Each row has a class, written after it, and each block has its own classes.
[-25  12  -2  -6  35   5   9   8  21  34   2   3 -11  17  10 -11  -7  -8
  -7  -3  14   5  18  36 -20  45 -30  21  -6 -13  -3   6  19 -21  27 -13
   5 -24   7 -16   4   8 -13   6  -6  13   7 -11   2  -2   0  -7  22  -4
 -12 -15   0   7  23 -32  -1   9  -7  -5   4 -56  -3  16 -21  -8  -8   3
 -14  -4   7   7  28  11  -7   2  -7  -1  -2 -12 -10   4  10  -8  -1] -> (50)
[-47  26   4  -8 -25   6 -23   6 -40  77 -21   1  -3  15 -27   4  13  -2
  12 -21  27  17  31  24 -36  88  39  -5  -5   0   7   1   6 -15 -17  22
 -19  -8  -9  -2  25  -2 -12   1 -12  21  -3  11  23 -12  10  -1  11 -15
  -9 -13 -23  -7  35  -7   3   6  -2 -16  -7 -30 -30  16  38  16   2  -7
   8  -7  27  -7   9   2 -14  14   9  16  13  10 -11  16  18  -9 -25] -> (50)
[  9 -15   5  13 -88   2   3 -12   5   5   5   1 -34  -3  -3   1  -5  -2
  -6   9  17  12 -28  38  38  -3  -8  -3  -4  22   1   5   9   4  15  -1
  -7   6  -3 -10  11   2  -6   1 -17   3   6   6  10   8  -2 -16 -34   9
   0 -10  22  -8 -28  23  -1  -2   5 -11  -6  32  18 -16  22   4  -4  -5
  22  20 -10  -3  25 -10   7  -8   3  -3   9 -12  -3  10   5  13   0] -> (127)
[ -5  11  11   7 -53  -2  -7  -7 -38  36 -14 -21 -13   9   2  12   5  -3
  -3  -4   3  12  -3 -42   8  -1  41  -8   0  17  -4 -12  -2  -3 -12  13
  -9  18  -4   1  20   5 -13   4  -5  11 -33   2   8 -35  13   1  -8   5
   0   1 -10  -4 -20   9  -1   9 -13  -8   4  10  11   0  15  15   4  -2
  -9  13   9  13  -1  -4  12   5  10   9   8  -8  -2   2   9  -4 -19] -> (127)
[-10  32   7  -9   0  13  -6  -7 -53  46 -11   4  42  -4 -22  -3  19   9
 -11  -8  -3   8   6  46  20  43  -2 -12   4   8  -2   0  12  13 -45  12
  -5  13   6 -13   1  -6   9   8  -8  21  22  -1   3  25  20  -6   1  -3
  22  -6 -28 -10  57  13   5   7  26 -21  -7  -1   7 -27  12  -3  -9   0
  15   1  13 -16  14  12  -8   7   6  16   4  -1  13  19  23   3 -21] -> (20)
[-13 -38  15  -2 -72  -8  -5 -12 -72  14 -19   1 -61   3   1  12  10  18
 -35  -7   9  29 -41  28  34 -40  -4  28  -4  34  12   8 -60   7 -10  24
  -8  10  -3   9  29 -18  -9  -4  -5  -3 -67   9   4  27  -4 -23 -30   6
  10  10 -21   6  -3   8   1   1   1 -12  17  69  26  -6  -5   5   6   1
  -5  42  -8 -21  14  -1  27   4  -3  38  14   3  -2   4   4  -8 -18] -> (127)
[-19  -5   2  16  -2   4 -11  12  44  43   0 -15 -58  25  11 -15  -9   2
 -12   6 -13   3  29   3 -27  55 -58  14 -11  -3   5   3 -11 -28   3 -11
   3  -8  -2  -1   0   8 -17  -5 -13  15  10   8  11 -15  -1 -20  18   0
  -6 -17  11   6   7 -13  -9  -3 -25  -5   2 -84   3  28  -7  -1  10  -3
 -14 -10  18 -41  -1 -16 -22   8   2   7   0 -16 -14  20   5 -18 -10] -> (50)
[-31  11  10  -7 -28   5 -13 -11 -33  45 -10   2   1   8  -8  13  27   3
 -12   6  23  -6  -6  68  53  52 -39  32 -10  20  11   6 -26  -6 -57  12
  -2  13  -5   4  11 -13  -6   3   0  14 -12   7  13  13  17   1 -25  -3
  -4   2 -26 -43  46   6  16  -6  26   0  -4  12  27  -9  14   6 -10  -9
  28  11   7   6  14  -4  18  15  -9  -9  10 -10  12   7   1  -1   1] -> (20)
[-49 -19  -3  -6 -24  -4   7 -21 -34  18 -13   7  29   3 -10  25   0   1
   7   0  26  33   9   7  18  27  36  30 -13  14   1   6  -7  -1 -45  17
  -4  15  -7   6  18  -8  -4   5  -7  -7 -20  24  17 -17  11   3 -15 -16
  -2   5  12 -11 -18  -4  14 -25   3   5  -3  46   2 -10  28  15  -4 -11
   2   6 -34   3  22 -10   9   8   1  11   7 -14  -8  15   6  -4 -20] -> (127)
[ -32   15   -2   -5   26   -1   -6    3    8   15   12  -13  -40   25
   -7  -19    3    6  -25   -6   -4   65    9   -5   11    6 -108   -5
  -29    4   -7   20    5   -2    3   -4   -8   -9    7    3   26  -12
  -10  -16   -8   12   10    3   -1    6    6  -13  -10    5   -2  -12
  -18   -7    9  -11   -6   -9   -3   -7   -1  -19  -10   11  -22    4
   -9    4   14   -9  -24  -55  -21   -4   -3    4    7   -2   -5  -13
  -15   10    4   -4   -5] -> (50)
[-15  23  24  -7 -53   6 -12   2 -39  54 -12  -6   2  19  14   2   6   1
 -19  -1   2  12   2   0  32   0 -24   9   2  12  11  -3  -2 -14 -37   8
 -12   9   2   4  11  -5 -12   3 -13  23 -21  15  22   4   6  -9  -6   2
   5  -2 -29   3  19   6   2   7 -13 -15  -5 -24  14   4 -12   0   2  -2
   4 -12  -4 -35  10   5  13   5  -3  19   6  -4   1   8   5 -12  -1] -> (20)
[-44  24  -3   2  -1  13 -18   9 -32  54  -1  14  26  22 -14   1  -3   7
 -12 -17  18  38   8  22  12  88 -26 -16 -23   9   2   3  10 -12 -64  21
 -16  -1  24   3  12  -1  -8   5 -14  48  15  32  19  -8  18   0   3  -6
  10  -9 -25 -15  40  -1   7  -2 -14   2 -14  -9 -15 -10  16  11 -12  -5
   7 -31  -6 -88  13  12 -13  16   2  12   0 -20  -7  10  11  -7 -31] -> (50)
[ -30   22   10  -13  -58    2   -9    8   28   59  -12   -4   -6   11
    2   10   17    4    7    4   29    5   19   99   27   59  -48   22
  -22    4    3    0  -37  -22 -108   12   -1   21   14   14    6   -5
    4   -4   -3    9   28   13   19  -21   14   -6   -8   -7    4    7
  -14  -17   36   14   11   -5   30  -10  -10    6   20   14   53    5
   -4   -9   35  -13    0  -46   22    5    4   14   14    2   17  -14
   29   20    9  -11  -17] -> (20)
[-17  -4   3   6  20   3  -7   4  -9  13   5   2  11  11   2 -21   2  13
 -14  -9   8  19  22  13 -11  26  10   2  -1 -11  -7   1   4 -15 -28  16
   1 -16   2   4   5   7   0   0  12  18  -6 -13  10  -8   0  -1   8   3
   2 -15  -6   0  21 -21  -8   1  -1   3   1   3 -10  14  -1   1   2   1
 -13 -10 -11 -30  -3  -3  -3   7  12  10  27  -2   1   1   1  -8 -15] -> (50)
[-53  26  -1   3  70  -1 -11  15  14  34  -4 -13   2  29  15  -2  -1   4
  -4   1   6   3  14 -39  -9  62 -30  35 -17   3  -8 -11  24 -24  -6   3
  -7   2  17  -3  12   4 -15  -2 -11   1  -4  -6  -4 -11  11 -15  15  -3
  -5   9 -10  -4  10 -21   3   5  -4  -6  -8 -62  -9  21   2   1  31  -6
 -13 -22   7  31 -14  -8   1  13 -10   4 -19 -12 -12   8  10  -7  -4] -> (50)
[-56 -14 -14   3   5  12  -8 -10 -50  10  -4  -6  52   4  -8  14   1  -1
   0   0  16  16  -7  18  35  26  64  25 -11  10  -6   1  21 -16 -49  20
 -26   7 -13  14  10   8   1   6  19 -14 -28   9  13   9   1   4 -23  -1
  -6   9  -6  -7 -14  13  10  -1  -1   3  -4  37   4 -24  25   7  -3   0
 -15   5 -11  65  21 -11  16  15   6  22  -1 -14  -3   1  16  -3 -23] -> (127)
[-17   9 -25   7  16   2 -12  -7  29  21 -17  -7 -36  12  -6 -18  -8   3
  -1   2   3   3  16   1 -65  64   7   2  -8   0  -5   7  -1 -27  36  -9
  -5 -15  -1   1   8   2 -12 -16  -9  15  18  -2   3 -18 -10 -17  26 -14
  -1 -13   5   8   2 -24 -10   2 -11   2  -6 -47 -21  30   5   7   5  -1
  -9  -2  28  24 -11 -14 -11  26  -1   3  -5  -6 -12  -1  13  -2  -7] -> (50)
[-20  18  16  -4   4  14 -16  12 -21  39   0  -4 -43  15  16 -18  -2   6
 -29 -20 -10  19  17   2   7  33 -53  27  -2  -2  -5  16 -19 -14  -8  12
  -1 -26   2  -4  20 -11 -14   5  -6  22  -8  -6  17   9   7  -7   2   9
  -1   0 -29   0  28 -24 -14   3 -37   2   1 -31  10  25 -31   7 -15  -5
 -16   1 -16 -59   1  16  -4   8  22   9  -2  -6 -19   7  -8 -12  18] -> (50)
[-12   7   7  -5 -23   9   9   0   9  22  -1   5   4 -14 -14   5  10  -2
   5  -2  22   1  11 108  -5  32  43  20   4  -3  -6 -38  -5  -1 -50  -2
   5  11  -1   1  -7   0  16  -1  15 -17   1  -3  13   0   3 -10 -20   6
   2   5  -3  -9  19   1   0  -1  29   8 -10  37   1   5  45   7 -11   2
 -13  13  14  63  13   4   1   4   7   1  12 -15  16  -5   5  13 -10] -> (20)
[-37   5  11 -60  46   9   2   4 -57  40   2  -8  41   2  -1  13  29   3
 -17 -25   3  -9  -7  14  27   0  58  23   0  19  18  -3   8 -10 -44  26
 -10   4  -4 -26  10   2   6  12   9   0 -35  11   5  25   4 -10  -1   8
  11   2 -39   5  35   1   8  51  33 -18 -11   4  12 -12 -26   3  -6   4
 -25  11   8  68  26  10  15  14   1  20   0   5  12  27  -6   2  -1] -> (20)
[ 27 -13  -4   8 -35   2  -4  -7 -10  -3 -22 -18 -58  14  -7   4  -8   0
   8  -4   7  11 -25  17  15  42 -10 -17  -8  19   6   5 -11  -6  32   6
  -6   5  -8  13  16   0   9   6  -1  11  -4   0  16  -3  -3  -6  -8  -2
 -15 -15  12   4 -26   7 -12  28  -8  -9  -6   5 -12  -1  18   8   0   3
   6  29   7  22 -16 -17   2  -6   1 -18  -2  -9  -8 -11   6  -3  -7] -> (127)
[-13   5   8  12  -5   2  -8   5  65  22  12 -12 -19   9  15 -11   8  10
  -7   1  34 -10  27  45  -7  46 -37   5 -12   8   9 -24   9 -21 -35  -4
   1   2   9   0  11   7   0  -6   4  16   9   2  14  -2  -3   1  -4  -5
  -2  -9   6  -4  27  -7   1  12  -3  -7  -4 -54   3  31  12   2  -5  -1
 -19 -13  25  32  10  -1   3  18  -2  -4  -2 -14   2  -1  10 -10  -6] -> (20)
[-51  15  12  -3 -40  10 -17 -14 -40  34 -20   0  29  12   8  13  20  -7
  11   3  34 -18   1  80  42  70  31  46 -16   7   2 -12  18   0 -79  11
   4  21   6  21   1 -20   8   4   5   6   1   5  23   3  17  30 -26 -17
   3  25  -5 -25  -5   1   3  -6  26  -4 -24  33  19   4  60  31 -11  -2
  23  -9 -21  69  19  -6  22  21  -3  34 -33 -30  17 -15  15  -4 -18] -> (20)
[-46  39   4  -5  -7   3 -20  10 -38  50 -10  -5 -19  37   0 -13   3  -8
 -24 -21  10  10  16 -24  -3  75 -51  19 -17   3   4  16  10 -18  -5   2
 -15  -5  -3  -3  45   3 -11  -8 -14  28 -11   1  22  -2   9  -9   0  -4
 -14 -10 -40   7  17  -9   0  11 -18  25 -10 -49  -9  25  -4   3  -2   5
  -5  -8   1 -15  -5  -4  -1  12   0  26  -3 -10 -12  11  12  -9 -10] -> (50)
[ 11  49   7   6 -35   5 -23  14  -4  35 -18   8 -23  16   4  -8 -18  -2
   1  -5  -8  -7   6 -27 -26  40 -21 -33   4  -9 -21 -10  13  -8   3  -4
  -7  -1   6   2  -2  -4  -8   1  -5  29  11  -1   4 -16   2   8  15 -14
  -9   0 -11  -1  10   3   3   4 -26 -12  -3 -31 -16  28  -9  -2  -5  -2
   7 -17  20 -34 -15   7 -13  -8   1   9   2   9  -2  -3  13 -16   3] -> (50)
[-48  17  -6   0  24  26 -15   4 -33  32  20   0  44  22 -13  -6  -8   0
  -4 -13   6  37  28  -9  -2  60  -7  15  -6  -7  -7   9  36 -13 -39   0
  -4 -14   9  -8  14   5  -5   1 -14  15  11  13  21  -5  -6   0  -8 -26
  -3 -13  -2 -10   4 -17  -3   2  -3   6  -5 -13 -16  -4  18  11  -3  -8
   5 -19  -5 -35   5 -12 -14   9   9  24  -5 -14 -18   9   7   0 -24] -> (50)
[-17 -10   0  10  78   6 -11   9  38  11 -10 -17   1  15   2 -10 -14   8
   5   6   0  -9  10  12  -2  51 -42  14  -4   7   0  -5  20 -19  -3  -1
 -14  -9  26   1   7   7  -9 -16  -6  22  19   3  14  21 -10   4   8 -10
   4  11  -2   1  13   4  -1  -4  -4   9 -16 -59 -18 -10 -14  -1   4   0
 -30   6  26  28   8  -9  -3  12  -3 -15 -13  -2 -12   1   9  -2   0] -> (50)

Next block, with new classes.
[  8 -10   4  -1   8  20 -11 -14  40  33  -1 -11   1   0  -2  10  28   4
   4   7   1   4  -8  11   8  -1  -6   3  -2 -13   8  -6 -25   8 -11  -8
  -9  15  -7  21 -16  -3  -3  -7   2 -12   2  27  -2  -1  10   8  34  -3
   0  17  -2  23  14  17   2   1  -7   3   1 -12   3 -16  -7   2  -7  -5
 -45   1  12  35  20   3   9   0   3 -15   1  37  -9 -29 -13  -6   3] -> (113)
[ -6  11 -10 -13  14  -4   2 -21 -32 -77   3  13  -5   6  21 -14 -27  -2
  13   3  -4   3   8  -7   1  -2   2 -14   3  -6  -3   3 -12  -3  20 -19
   8 -36  -4  24   6   2   5  -3 -23  10   2   6  -4  -3 -19 -27   7  -1
  13 -21  19   8  30 -33  11  -5  10  -5 -10   7   6  11 -18  -8   0  -8
 -47 -22   8  81   6  10  15   9  28   5  13  59 -27  33  -4   8 -13] -> (68)
[-13   3   7   1   2  21   4  -3   1 -15   7 -18  -9  -3   4 -21 -11   2
  -1  11   8 -18  18   1  -3   1  -2 -13   9  -8  -2   2  -7   4  12  -6
 -10 -10  -5   3   1   3   2 -16  -3  -7   8  -3  -1  -5   7   8  -4  -3
  -3  -4   5  -5  11   4   0  -8  -3   2  12   2  19  13  -7  -8  -2  -4
 -28  -3 -13  42   4   3   5   7   8  11  -3  -1 -11  12  -1   1  -1] -> (68)
[ -3   1 -16  -4   8   5  15 -26 -26   2  -8  39 -11   6  11  18 -40  -2
   6   0  -4  13   6   9  12  17   0 -14  -9  -8   0   6  -3   9  16 -19
   0  14   4  33  -6   4  -1  -6  -6   4  10   1  -6   1  -3 -23  -9  -2
   9 -31  13  29  15   7  34   0   6   5 -35 -24   7  28 -16  -9   0  -7
 -70 -29   8  61  21   0  26  13  28   5  18  78 -18  32 -16   2  -7] -> (113)
[ -6   9  -2  -5   5   2  -9 -13  22  18 -15   6   0  12  12   8 -24   8
   6  10   5 -11   1  11  -1   4   0  -5  -7  -7  -8  -9  -4  10  17  -4
   1   0   0  19  -5   7   2   2   0   5   0  18  -2  -8   5  -9  -2   1
   1  -9   0  28   6   6  13   5  -5   7 -21 -15  -1  -5 -16   4  -5  -6
 -52 -12  21 -10   3   7  30  -7  19  -8  17  52   4 -17 -12   3  -9] -> (113)
[  4   4 -11   1   7  -4  10  -2  20 -24 -13 -14   4  11  14  -3 -14   4
   7  -7   6  -5   5   8  -1  -2   1  -8  -5  -7 -15  -5  -1   0  18  -3
  15   1  -3  12 -10   2  -4  20  -1   3  -9  14  -8 -14   3 -18  39   6
   2   3  19  22  -1   7  -5   6  -9   4  -7  12   2 -30  -7  -2 -14  -7
 -40  -2  19 -14  13   3  16   1   8  -5  28  23  -8  -8   5  -1 -10] -> (113)
[-16  19 -11  -8  16   3  -4 -16  -4 -40 -10  47  -6  15  27   1 -29   3
   5   0  -3 -28  -6  -1   1  16   1 -12  -4  10   5   1 -10  13  16  -8
  10  28   1  27 -10   2   3 -13 -11  17  18  -2 -19  -3  14 -23  39  -6
   2 -27   6  18   3   0  26   1  -1   1   9 -16  17  23 -13   4  -2  -4
  -3 -28 -11 -13  -1   9 -18   2  15  -7  38  35 -32 -48  -7  -3  -5] -> (68)
[  0  -2   2   2  -1   2  -8 -23   9  44  -3  15  -6  13  10  20   2   3
  11 -10  -1  29  -7  14   0  12  -4   7 -10  -1  -6 -13   5   8   0  -6
   7  17   7  14  -7   6  -1  -1   8 -23   9  17   0   2   1   5  30   6
   9 -14  14  26  -7   5 -10  -2  -5  15 -16 -17   2 -18  -6   3  -7   3
 -26   2  29   3  15  10  25   1  10 -11  13  81  -3  -3 -16  -5  -2] -> (113)
[  2   9  -7  -2  13  -3   2 -10 -27 -17 -21  -9  -9  -2  -1   1 -89   0
  -9  11  -1 -31  17   3  -6  -3   1 -33 -12 -15 -10   4  -7  13  36 -23
 -17  -8   7  13 -11 -14   9   0 -17  20   2 -18  -4  -2  -9  -9 -85   5
  -5 -21  13  10  19  12  42   0  -3   2 -20 -15  13  46 -27 -28   1   0
 -92 -24  -6  35  12   0  54   8  49  12  -4   4 -17   0   1  14 -11] -> (68)
[  1  10   1  -3   0  -5   0   0  -1 -15  -8  -8   3   4  -4 -10 -33   2
   1   3   0 -29   1   6  -6  -7  -4  -5  -1  11 -10  -3 -13   8  16  -9
   3   6  -1   9  13  -4  -1  18   2   2  -4   4 -16   2   9  -7   2   0
 -13   3  -1   7   5   7  11   1  -6  -9 -12   8  12  17 -11  -4  -2  -1
 -29  -4   5  -8   1   7  20   8  22  -3  20 -12 -17  -8 -11  -2  -1] -> (68)
